In the rows, 128 means zero.
Here are made-up things, facts about them, and rows of numbers that follow some of those facts. Name the thing behind each unnamed row.

Named rows:
J947: [148 117 143 132 144 138 125 140 126 121 112 144 128 142 115 133 152 153
 130 153 140 140 137  85 130 131]
J104: [146 129 159 124 145 144 133 129 143 129 137 136 133 129 120 122 160 150
 127 136  92 143 125  87 132 137]
J266: [127 137 131 126 147 131 123 133 126 120 131 145 106 127 110 131 178 141
 129 129  81 141 123 115 124 145]
J359: [160 135 137 131 126 136 135 119 115 130 130 128 130 143 131 134  96 146
 122 121 155 139 140 145 130 138]
J953: [121 131 142 135 111 113 141 129 120 145 126 113 141 136 136 125  74 113
 119 128 186 123 129 137 122 100]
J806: [135 128 145 122 149 147 126 124 139 117 138 139 136 123 133 123 181 153
 131 147  65 143 121  99 145 144]
J45: [105 135 114 131 118 109 136 120 106 133 127 119 140 125 144 128  93 114
 119 129 151 114 123 156 132 117]
J482: [141 117 130 124 149 142 129 128 132 113 122 141 119 125 115 131 159 139
 131 144  97 116 130 100 135 136]
J352: [113 131 116 130 102 107 129 136 122 139 126 123 130 135 130 127  99 101
 121  84 162 114 128 152 112 121]
J496: [120 130 143 134 109 116 139 128 127 147 129 114 139 132 137 124  82 110
 123 125 180 127 127 138 126 100]
J666: [106 135 138 133 110 114 132 125 135 150 133 108 135 128 136 122  95 110
 128 122 165 138 125 147 121 106]
J336: [161 125 145 129 138 147 122 152 123 105 118 152 112 119 113 131 146 126
 127 120 123 112 128  82 124 136]
J710: [112 108 110 131 112 109 123 134 119 127 111 116 155 143 146 131  99 120
 132 117 174 121 134 141 133 117]
J848: [ 98 137 111 131 110 101 127 128 119 140 128 116 126 131 131 128 111 103
 123  97 138 121 125 164 116 124]
J659: [125 131 123 132 100 112 125 147 119 128 122 124 128 126 133 127  87  93
 121  84 177 109 127 138 110 115]
J662: [134 107 128 126 150 137 119 129 128 106 114 139 130 136 124 135 172 151
 138 148 104 133 134  98 143 138]
J120: [ 94 141 102 130 113 112 118 123 118 143 138 121 130 123 145 125 113 113
 123 136 138 128 121 173 126 125]
J686: [147 132 113 124 121 138 125 110 133 123 132 117 114 126 126 133 115 131
 138 112 121 137 137 152 130 133]

There are 2 kinds of fact about the things: δ, χ.
δ: uses; χ: belongs to class
J896 δ: J562,J889
J81 δ: J359,J953,J392
J507 δ: J670
J848 δ: J875,J889
J243 δ: J636,J896
J845 δ: J336
J139 δ: J889
J267 δ: J241,J947
J2 δ: J317
J119 δ: J889
J806 δ: J998,J362,J817
J733 δ: J289
J192 δ: J317
J817 δ: J362
J3 δ: J393
J673 δ: J336
J889 δ: J216
J541 δ: J359,J768
J657 δ: J845,J216,J659
J666 δ: J810,J70
J241 δ: J831
J104 δ: J810,J362
J662 δ: J771
J937 δ: J362
J317 δ: J216,J104
J160 δ: J768
J120 δ: J292,J393,J889,J541
J266 δ: J119
J45 δ: J541
J393 δ: J144
J539 δ: J246
J951 δ: J425
J636 δ: J937
J710 δ: J241
J585 δ: J144
J771 δ: J710,J440
J64 δ: J292
J70 δ: J562
J900 δ: J837,J659
J219 δ: J666
J927 δ: J216,J352
J998 δ: J359,J241,J750
J721 δ: J362
J345 δ: J947,J392
J343 δ: J487
J246 δ: J393,J817,J750
J292 δ: J104,J392,J750
J695 δ: J666
J581 δ: J848,J541
J8 δ: J496,J104,J953,J502
J964 δ: J896
J392 δ: J502,J562
J866 δ: J721
J668 δ: J476
χ lastir <- J896,J81,J507,J243,J810,J2,J482,J806,J733,J670,J673,J889,J657,J104,J662,J440,J937,J362,J266,J947,J750,J502,J393,J837,J216,J771,J70,J562,J927,J721,J336,J425,J831,J581,J476,J668
χ brerubrik <- J848,J139,J267,J119,J192,J817,J3,J666,J241,J496,J317,J160,J120,J659,J45,J951,J636,J710,J585,J352,J64,J953,J219,J289,J345,J487,J246,J292,J875,J695,J144,J8,J964,J633,J392

Name these rows:
No name comes twice in this set of rows, the named rows included.
[110 122 108 129 110 115 133 125 128 132 123 112 137 125 138 127  97 104
 129 118 153 108 128 151 127 114] : J633
[117 109 117 132 107 112 126 137 118 130 109 118 155 146 147 130  95 121
 128 115 188 116 137 137 130 115] : J241
[144 136 128 127 125 141 121 113 121 123 136 122 130 136 140 132 124 149
 133 131 122 153 135 153 139 141] : J998
[152 127 141 127 141 143 123 146 126 106 119 149 113 120 113 133 156 135
 126 119 112 118 127  92 124 139] : J837
[134 126 102 122 133 145 135 116 136 116 132 111  96 107 132 135 114 134
 143 108 113 141 124 154 126 113] : J343
[141 149 132 125 118 141 110 121 125 110 136 123 101 115 129 133 129 120
 136  98 113 140 127 157 125 137] : J900
[152 131 159 128 144 142 135 133 140 132 132 136 130 132 112 124 151 150
 127 140 110 142 128  86 128 130] : J810
[156 145 136 127 115 146 114 129 124 109 132 128 102 115 129 134 114 118
 135  93 128 134 130 143 121 137] : J845
[110 127 108 126 109 125 124 127 132 145 139 121 148 125 154 121 100 118
 125 139 140 117 127 158 131 133] : J246
[147 130 140 126 145 150 115 141 127 102 126 146 106 107 118 131 166 128
 130 133 101 120 121  92 131 135] : J673
[ 99 118 116 134 111 113 119 123 121 131 116 111 139 134 149 129 111 118
 135 135 171 136 130 148 134 109] : J267

The same things again, as new rows of numbers:
Named rows:
J507: [174 163  72 121 110 195 120 145 143  93 109 122  19 158 151  86 142 140
  70 145 127 101 150 166 101 115 110 174 185 144 116 143 124  82 150 134
 165]
J866: [125 143 134 142 114 125  68 120 164  89 105 122 145 134 138  61  94 152
 125 124  89 121 144 150 102 123  98 121 142 168 110  89 108 177 141 136
 139]
J581: [175 149 106 111 111 174 101 150 126 133 106 118  28 134 123  99 161 132
  82 139 141 106 144 156  87 106 121 167 191 158 132 109 160 107 121 102
 150]
J750: [184 127 100  99 135 168  88 152 124 139  99 116  50 148 127  92 152 172
 106 143 150  85 143 155 102  87 123 154 193 138 111 131 147  95 110 112
 141]
J246: [127 111 156 164 121  50 134 112 123 105 147 121 117 107 133 121  89 124
 124 132 126 167  96 102 144 136 127  93 102 140 122 173 129 140 125 176
 109]
J636: [128 118 149 166 121  50 132 119 130 110 130 128 128 109 133 121  81 117
 132 126 123 165 113 107 157 137 129  98  96 149 135 167 130 143 118 183
 114]
J243: [175 151  91 112 111 165  97 155 124 128 103 118  49 160 126  95 150 138
  89 135 134  92 163 162 103 115 119 178 194 156 134 106 152 113 113 112
 148]
J937: [177 139  95 105 119 162  90 156 130 128  97 121  57 165 128  94 152 159
 106 138 140  86 156 159 110  94 120 170 193 149 126 120 149 105 112 111
 143]
J896: [181 139  94 106 122 171  92 155 128 136  96 117  42 146 125  90 152 149
  95 140 142  94 152 156 108 104 125 164 186 152 128 115 148 103 109 109
 149]
J562: [187 138  90  94 134 167  86 155 125 145  89 111  46 137 120  89 147 168
 101 140 149  87 148 158 121  92 128 152 183 140 121 130 145  94 106 119
 147]
J392: [135 120 147 166 124  54 135 118 126 118 136 119 118  92 130 120  85 120
 129 126 128 170 108 103 152 139 131  94  97 144 133 170 122 138 117 181
 119]
J317: [131 120 144 166 122  53 141 124 134 112 127 133 121  98 129 109  84 111
 131 133 130 166 110 102 158 140 136  98  98 153 135 163 128 141 119 185
 118]
J733: [144 140 144 116 133 208  79 178  97 104  99  99 110 149 122 113 200 108
  30  91 197  93 179 177 102 108 138 183 144 129  61  93 161  72 101 122
 141]
J476: [132  80  95  76 160 192  27 110 118 127  94  79  23 174 103  66 110 110
 151 119 205  73 138 122 111 157 111 156 213 140 149 126 138  54 112 100
 143]
J875: [133 108 155 162 131  64 130 116 138 127 120 133  98  84 128 116  88 108
 138 142 147 185  88 107 158 120 138  83  86 152 125 177 139 130 116 169
 117]
J810: [194 131  86  96 139 162  88 158 120 146  91 105  49 135 124  91 145 172
  95 137 148  84 159 157 120  96 127 144 184 139 125 127 135  88 103 123
 142]
J120: [127 123 153 169 110  54 140 117 130 105 147 121 110  92 131 118  91 100
 120 126 122 177 102 101 140 150 125 101 103 156 134 160 131 147 129 170
 113]
J139: [122 132 155 173 111  59 142 120 133 108 138 132 107  97 129 121  87  92
 123 129 125 182 105 105 150 146 132 108  92 159 142 152 134 149 128 171
 119]

Name these rows:
No name comes twice in this set of rows, the named rows included.
[171 151  95 110 117 172 110 162 137 129  93 139  45 155 126  84 152 128
 100 137 143  90 158 152 105 110 133 184 188 159 134 103 166 114 117 114
 152] : J927
[146 132 146 131 134 147  70 107 169 130  87 107  88  62 130  63 109 146
 119 142 131 149 102 146  93  97 114  80 122 165  95 109 108 158 135 124
 147] : J768
[180 134  95  96 135 179 102 164 132 137  81 135  44 146 126  77 148 155
 112 147 154  81 142 150 113  91 136 153 187 147 115 121 157  95 110 118
 152] : J216
[132 123 159 173 106  62 137 119 128 116 148 118  97  83 129 125 100  94
 111 133 126 186  94 100 137 148 129 100  99 156 136 156 134 145 130 170
 117] : J45
[ 76  89 127 119 100  51 179 110 136 117 153  91  99 122 130 116 137 122
  98 152 139 140  50 159 210 209 123  84  76 190 103 135 121 189 129 188
 116] : J951
[127 121 161 170 112  48 138 118 121  98 165 118 112 106 134 118  99 112
 110 127 120 171  93  95 124 154 120  94 111 146 123 162 131 142 134 171
 106] : J3
[142  97 188 137 144  17 114 136 110 173 127 121 150  70  97 119 109 144
 170 123 145 151  99  80 159 128 152  92 114 155 149 132 167 180  75 157
  85] : J487
[145 129 129 158 123  48 130 124 120 124 136 102 117  78 119 116  81 120
 114 118 123 162 123 106 169 148 135  86  86 138 144 160 103 131 113 192
 119] : J666
[130 123 171 169 114  43 134 114 112  92 176 112 113 108 130 114 106 122
 105 126 111 169  82  87 111 147 114  84 123 141 116 165 133 138 137 168
  96] : J585
[136 127 166 170 108  66 140 118 130 121 145 110  79  65 125 123  96  88
 102 131 133 199  83 100 128 149 133  94  90 160 135 160 139 144 131 164
 119] : J160
[142 140 140 135 129 145  73 108 171 120  92 107 101  76 133  64 106 141
 115 133 119 148 114 147  94 111 112  97 133 167 103  99 110 165 135 132
 143] : J541
[171 162  95 109 129 172 121 167 128 122 111 134  45 139 128  66 159 130
  91 133 145  79 153 138 100 125 139 163 199 152 128 101 155 111 117 121
 148] : J657
[126  99  97  88 140 189  40 109 111 117 113  75  17 176  99  68 119  85
 128 106 189  84 150 115  96 181 107 175 220 148 167 105 140  68 121  95
 140] : J668
[133 147 142 142 120 134  72 114 159 103 115 108 120 101 131  58 108 145
 108 124 100 134 128 145  80 124 101 111 142 164 108  91 111 170 148 130
 136] : J539
[143 132 140 131 142 142  71 108 172 119  85 109 114  78 131  59 101 160
 127 133 122 135 116 147 103 100 111  97 130 155  96 106 102 155 132 134
 141] : J359

Now the same things, written a new way:
Some things and their rows:
J771: [144 142  99  95  80 116  99 132 135 108 114 106 149  87 148 105  98 140
  94 126 128 114 139  91 105 155  89  96 125 148 129]
J502: [113 129 151  93 110 140 113 155 171 130 176 114 208 111 154 178 129 146
 123 116 134 152 120 137 126 141  83 139  87 132  92]
J695: [123 130 134 135 153  94 133 136 107 150  98 136  80 181 102 136 136 154
 136 159 117 104 113 150 123 130 186 115 138 135 162]
J219: [134 123 138 153 164  97 147 131 111 136 102 129  80 169 121 137 139 156
 144 173 138 115 121 135 121 126 194 102 123 124 173]
J476: [132 139 132 101 103 143 109 166 155 116 176 116 201 102 153 144 126 132
 106 109 139 163 134 121 142 143  72 160  96 128 113]
J866: [114 104 129 157 174 166 172  82 139 119  99 153 100 119 130 126 114  34
 185 136 110 110 159  68 117 131  99 100 153 136 118]
J292: [116 113 122 154 155  86 141 110 115 153  82 146  75 166 120 131 146 162
 133 170 135 114 126 141 110 129 192  94 144 121 160]
J104: [128 175  77  61 125 146  93 138 167 164  92  73 181 127 173 103  79  70
 158 121 112 123 119 161 112  92 108  89 140 162 124]
J246: [140 129 130 139 135  83 124 110 119 154  79 145  57 165 101  81 137 135
 115 136 140 112 129 155 108 128 160 130 175 110 172]
J119: [135 136 111 166 113 152 155 125  34 115 128 124  50 152  63 124 128 151
 141  92 113 101  97 157 163  53 220 131 136 115 100]
J507: [134 156 109  78  86 129 108 135 139 123 118 105 161 109 136 119  93 130
 112 110 107  99 119 116 107 139 103 109 115 148 107]
J425: [140 138 133 100 107 144 108 165 153 112 185 109 200  98 155 140 124 132
 100 112 138 155 127 121 142 149  73 155  92 127 112]
J3: [134 109 123 172 141  97 129 100 110 129  89 153  64 144 113 101 147 164
 117 148 148 122 137 141 128 114 178 122 151 112 155]
J768: [110  80 188 158 168 154 168 101 156 104 166 185 129 121 117 156 155  50
 151 111 110 157 155  71 135 171  63 177 124 109  96]
J241: [141 109 122 153 135  86 134 110 107 147  90 167  48 144  96  85 155 167
  91 152 160 113 145 126  97 152 157 132 160 108 190]
J710: [145 110 123 159 136  75 137 110 114 123  81 159  58 138 106  84 151 167
  92 155 152 115 144 116 107 153 161 124 167 106 191]
J686: [115  89 194 152 169 157 167 106 156 103 167 184 135 135 125 171 154  45
 175 107  92 154 153  95 144 156  68 169 121 122  99]
J889: [143 156  73 127  43 208 133 120  53  64 157  84 130  71 117 116  80 142
 126  54 121  96 117 112 157  38 150 105 116 142  27]

Name these rows:
No name comes twice in this set of rows, the named rows included.
[141  90 165 156 138 130 162  94 137  69  83 179  67  95 123 113 136  60
 159 125  91  96 182  59 121 183  78  97 156 136 108] : J541
[122 136 102 150 171 113 134 117 104 158  95 122  80 163 120 105 137 134
 139 159 144 123 113 147 125 103 169 124 152 120 174] : J636
[142  90 135 154 156 121 160  86 144  99 100 172  79 103 110 102 123  50
 144 144 101 103 172  30  93 191  71 117 169 128 146] : J998
[ 96 135 136 127 173  97 149 155 104 150 101 119  89 204  98 184 151 177
 152 204  84  97  95 138 122 153 205  97 108 153 165] : J392
[119 158  93  85  90 167 131 159  85 107 141  66 161 123 117 177  80 148
 149 125  66  74  87 102 134 108 161  76  84 183  64] : J896
[127 155  99 150 201 128 108  97 147 182  60 114 101 175 164  86 126  67
 173 134 134 157 129 209 143  54 174 125 184 130 180] : J817
[103 136 129 103 139 158 127 179 143 109 182  89 219 109 163 194 127 162
 130 164 131 149 106  95 150 148  96 126  65 153 112] : J562
[124 172 118  73 137 161  98 151 194 170 147  83 216 129 187 122 110  54
 149 100 136 167 119 189 140  92  66 156 135 133 127] : J362
[123  79 204 156 160 148 175 117 164  94 170 182 126 121 121 160 142  44
 164 104 118 148 151  88 130 176  61 145 117  95 119] : J359
[ 96 163 108  68 117 128 123 166 131 131 126  70 186 142 140 195  93 159
 150 177  65  79  90 102 114 161 138  62  77 197 101] : J70

Now the same things, written a new way:
Named rows:
J64: [143 145 121 110 113 115 133 120 166  95 111 109 149 140 109 153 155 120
 127 133 116 150 120 144 148 123 122 188 112  90 139 128  80 119 135 140
 127  97 148 141 132 154 163]
J393: [155 109 164 155 122 114 144 163  98 150 170 166 140 139 187 137  36 161
 153 181 113 138 125 126 124 115 125 118 131 123 150 101 183 157 185  75
 107 172 114 156 153  97 145]
J695: [122 113 131 102 115 127 152 133 182  90  93 126 132 148 116 118 149 138
 137 161 107 135 110 124 148 149 110 150 144 102 151 143  85 104 100 171
 122 111 142 147 132 156 148]
J806: [144 122 147 123 151 109 151 132 119 136 137 137 121 124 171  92  87 143
 153 113 124 120 167 137 115 108 163  93 144 125 124 115 183 144 177 118
 118 158  81 133 193 123 132]
J45: [149 132 105 107 108 122 116 114 169 115 148 132 147 130 112 147 168 136
 127 148 118 140 113 138 158 112  98 158 128  82 138 161  78 113 138 145
 125  94 150 146 127 167 149]
J70: [135  76 163 151 144  97 145 125 116 118 160 127 107 140 141 119  94 152
 120 134 153 100 163 154  91 193 169  45 163 132 146 106 156 170 150 118
 126 179  89 148 160 105 134]
J666: [106 101 144 108 116 131 168 137 190  82  76 125 125 149 110 101 151 137
 139 166 116 135 110 121 147 163 109 131 146  91 153 130  95  90  90 181
 132 113 140 147 139 160 143]
J104: [137 116 170 115 146 111 165 129 120 133  94 129 113 131 161  78 103 130
 159 130 120 130 171 133 103 121 177  66 143  98 118  99 177 119 152 116
 130 145  70 145 167 131 123]
J292: [143 174 116 121 120  99 145 119 170  81  81  92 168 138 113 166 171  93
 134 127 117 160 117 149 140 123 127 180 104  69 145 104  83 122 139 121
 124  85 142 147 124 156 178]
J289: [152 121 121 112 119 126 134 115 141 101 143 108 131 145  95 124 140 126
 136 119 121 133 119 115 155 127 113 183 111 121 139 160  75 102 137 144
 158 117 169 165 133 177 171]
J937: [146 109 159 100 143 122 151 120  99 145 139 145 114 124 152  88  88 148
 159 113 127 140 188 128 116 120 165  82 145 133 118 129 177 146 172 119
 136 152  83 127 182 128 116]
J541: [130 156 115 126 157  99  86  92 138 133 156 140 123 119 148 140 145 137
 123 124 124  98 125 153 148  50  79  68 149  34 119 155 101 114 189 113
  79 128 120 138 139 135  94]
J837: [162 106 163 155 147 116 125 135  97 135 158 130  97 132 150 102  78 138
 148 127 126  84 152 120 104  84 166  98 131 132 126 130 151 135 164 114
 120 164 109 171 152 132 133]
J246: [149 152 107 113 109 107 156 139 178  94 130 120 179 139 141 141 126 122
 143 134 110 163  96 137 175 130  99 195  98 107 161 131 116 126 158 130
 135 116 151 147 160 154 186]
J866: [112 141 155 110 147 104 123  97 119 127 122 122 123 146 141 115 104 138
 127 104 118 123 163 136 143  95 103 116 137  92 127 140 108 124 175 113
 102 141 120 124 142 112 103]
J750: [168 124 155 163 156 103 132 139 114 130 142 122 105 130 163 110  81 124
 157 115 127  84 142 133 108  78 165 112 126 122 127 114 163 141 171 108
 109 165 106 170 166 134 147]
J359: [129 152 139 140 163  99 106  96 114 114 139 118 109 137 139 102 108 122
 128  94 126  94 139 141 148  70  99 105 127  79 126 152 105 110 185 106
 105 145 139 153 144 141 116]
J927: [164 115 167 141 137  91 151 126 116 161 144 129 109 133 179  73  90 144
 140 142 119  93 161 140 100 111 170 103 153 118 126 135 156 130 155 106
 109 170  78 142 139 120 135]

Which thing is each row?
No name comes twice in this set of rows, the named rows included.
[149 119 175 135 138 129 121 149 111 140 134 138 102 133 146 141  81 140
 141 151 117 112 173 120  88  92 161 133 162 136 114 115 143 166 154 116
 102 151  93 141 144 105 109] : J662
[157 120 175 136 133 104 152 132 101 147 123 138 103 139 162 103  93 143
 133 161 107 109 173 128  92 115 161 104 162 107 126 118 143 140 160  90
 116 158  72 135 123 118 124] : J2
[153 123 125 122 111 122 139 127 134  97 157 130 150 153 113 126 107 135
 133 148 113 149 108 118 174 145  97 180 106 124 161 157  89 109 148 124
 163 126 174 170 130 175 181] : J144
[140 128 182 128 141 142 109 160 106 131 119 138  97 133 139 166  80 139
 146 143 107 118 189 106  90  83 158 153 172 155 110 109 129 181 141 111
 108 154 100 125 133 101  89] : J771
[156 112 145 142 139 117 109 139 127 150 163 145 114 116 164 127  96 145
 147 156 131  95 147 141  98  80 152  84 154  96 116 125 160 141 158 118
  85 142  94 148 146 113 114] : J581
[144 141 133  99 105 105 155 109 147 121 117 121 138 152 115 125 159 131
 115 154 100 154 145 129 148 150 111 176 141  97 140 156  71 114 133 122
 146 109 140 130  99 171 160] : J192
[140 138 121 108 115 106 142 111 151  92 113 107 145 147 104 141 167 118
 128 130 118 149 129 134 147 147 121 169 120  97 144 136  75 117 137 132
 151  96 151 144 126 165 166] : J8
[164  96 161 128 116  80 141 136 143 179 167 118  99 121 208  66  63 153
 153 132 146  95 166 165  91 128 193 107 140 127 109 174 160 106 148 122
  92 167  75 137 108  97 142] : J889
[160 134 148 156 150 102 124 127 123 127 140 129 117 125 157 141 110 129
 137 139 129  97 152 141 102 100 165  87 152 102 124 101 152 158 164 104
  96 150  90 151 157 121 130] : J81

